Below are the code and all the weights of a small trained network. Each question names an input and a class and asks about switching units off, where a switched-off unit gives its printed mean instead of its output.

import numpy as np


def w(rows, s, z=0):
    codes = np.array(rows[::2]) - 128.0
    scale = np.full(codes.shape[1], s)
    scale[-1] = z or s
    return codes * scale


def f(y):
    return y / 2 * (1 + np.tanh(0.7978845608 * (y + 0.044715 * y**3)))


def log_softmax(a):
    a = a - a.max(-1, keepdims=True)
    return a - np.log(np.exp(a).sum(-1, keepdims=True))


def net(x, mask):
    res = np.array(x, float).reshape(1, 8) / 4 @ E
    y = f(res @ A[0][:, :-1].T + A[0][:, -1])
    res = res + np.where(mask, y, B[0][:, -1]) @ B[0][:, :-1]
    return log_softmax(res[-1] @ U[:, :-1].T + U[:, -1])


A, B = {}, {}
E = w([
[75,150,122,63,251,117,124,127],'x0',
[136,144,52,153,149,111,97,153],'x1',
[141,101,156,99,110,101,86,70],'x2',
[20,84,117,215,109,110,122,70],'x3',
[108,41,151,6,200,30,110,111],'x4',
[110,178,96,102,153,176,237,62],'x5',
[124,79,108,120,122,2,140,151],'x6',
[106,150,123,91,88,107,135,115],'x7',
],0.0092)
A[0] = w([
[177,2,162,104,59,5,107,170,126],'n0',
[71,106,158,160,163,101,16,233,142],'n1',
[9,50,199,164,149,130,182,67,62],'n2',
[125,86,62,178,160,84,129,173,3],'n3',
[68,162,75,42,236,131,231,127,157],'n4',
[193,164,248,45,81,231,171,102,158],'n5',
],0.006,0.0052)
B[0] = w([
[150,141,120,188,120,198,115,147,254],'n0',
[153,135,134,154,133,211,144,143,194],'n1',
[45,108,122,106,88,69,112,96,185],'n2',
[157,113,128,93,181,117,91,165,136],'n3',
[149,164,109,136,86,107,251,129,236],'n4',
[210,111,152,127,191,170,113,203,217],'n5',
],0.011,0.0089)
U = w([
[158,176,120,182,87,188,177,135,216],'0',
[49,102,117,151,76,109,108,87,141],'1',
[115,106,141,7,148,16,161,109,2],'2',
[162,90,143,102,207,155,72,146,72],'3',
],0.012,0.0061)

Each question gives the input, the list of numbers given to net, and the class t.
The units are the neurons (one row each of A and B). Each row of codes is followed by its name. A weight is (code - 128) times the scale printed after its matrix; where a second scale follows, it is the last column's (A, B and U).
mask holds one flag per neuron, in row order. A switched-off neuron (its flag False) gives its mean, the last column of its row in B, instead of its output. The means were averaged over made-up inputs and are rounded, as every weight is.
A unit's drop is (log p(t) with every unit on - log p(t) with that unit switched off) / (log p(t) with every unit on - log p(t) with every unit switched off).
The circuit of an input: a set's keep is (log p(t) with only the set's units on - log p(t) with every unit switched off) / (log p(t) with every unit on - log p(t) with every unit switched off). Starting from all 6 units, units are removed one at a time, each time the one whose removal leaves the highest keep (on an exact tie, the one counted first), for as long as the keep stays at least 0.8.
circuit, biggest first: the units of the circuit, biggest drop first
most important unit: the unit with the biggest drop
top k neurons: the k neurons with the biggest drops, biggest first
input [-5,-3,6,0,4,3,6,-7], class 1: circuit, biggest first => (n5 n4 n1 n0)
input [5,-8,4,-8,-2,-1,0,-1], class 3: circuit, biggest first => (n5)
input [4,3,-5,-6,4,1,1,-6], class 2: top 2 neurons => (n0 n5)
input [-2,-5,-4,6,7,-5,7,-1], class 1: top 3 neurons => (n2 n5 n4)
input [5,4,-2,2,2,-3,6,4], class 0: circuit, biggest first => (n1 n0)
input [0,4,-7,4,6,-6,7,3], class 0: top 2 neurons => (n0 n1)
input [5,4,-6,4,2,0,5,-2], class 2: top 2 neurons => (n0 n3)
input [4,-5,2,2,-2,7,2,6], class 2: top 3 neurons => (n0 n2 n1)
input [-8,-7,5,-8,-4,-7,-5,-1], class 3: top 2 neurons => (n5 n4)
input [5,8,3,0,1,-4,4,6], class 0: top 3 neurons => (n1 n5 n0)
input [3,-2,4,6,-4,-6,-8,3], class 1: circuit, biggest first => (n0 n4)
input [-3,0,-1,1,0,8,8,2], class 2: circuit, biggest first => (n0 n1)
input [2,2,4,-5,-5,-4,-8,-4], class 3: circuit, biggest first => (n4 n5)
input [-4,-5,2,-1,7,-4,8,6], class 0: circuit, biggest first => (n0)
input [4,-7,0,5,3,-4,7,-2], class 1: circuit, biggest first => (n2 n0)
input [4,0,-3,-8,-4,-5,-8,-2], class 3: circuit, biggest first => (n5 n4)
input [-2,0,3,-8,-6,-7,-6,1], class 3: top 3 neurons => (n5 n4 n0)
input [6,-6,2,-6,-7,-8,3,-6], class 3: top 2 neurons => (n4 n0)
input [6,8,2,2,1,5,1,-8], class 2: top 4 neurons => (n0 n1 n5 n3)
input [2,-5,5,8,-5,8,-4,-8], class 1: most important unit => n2
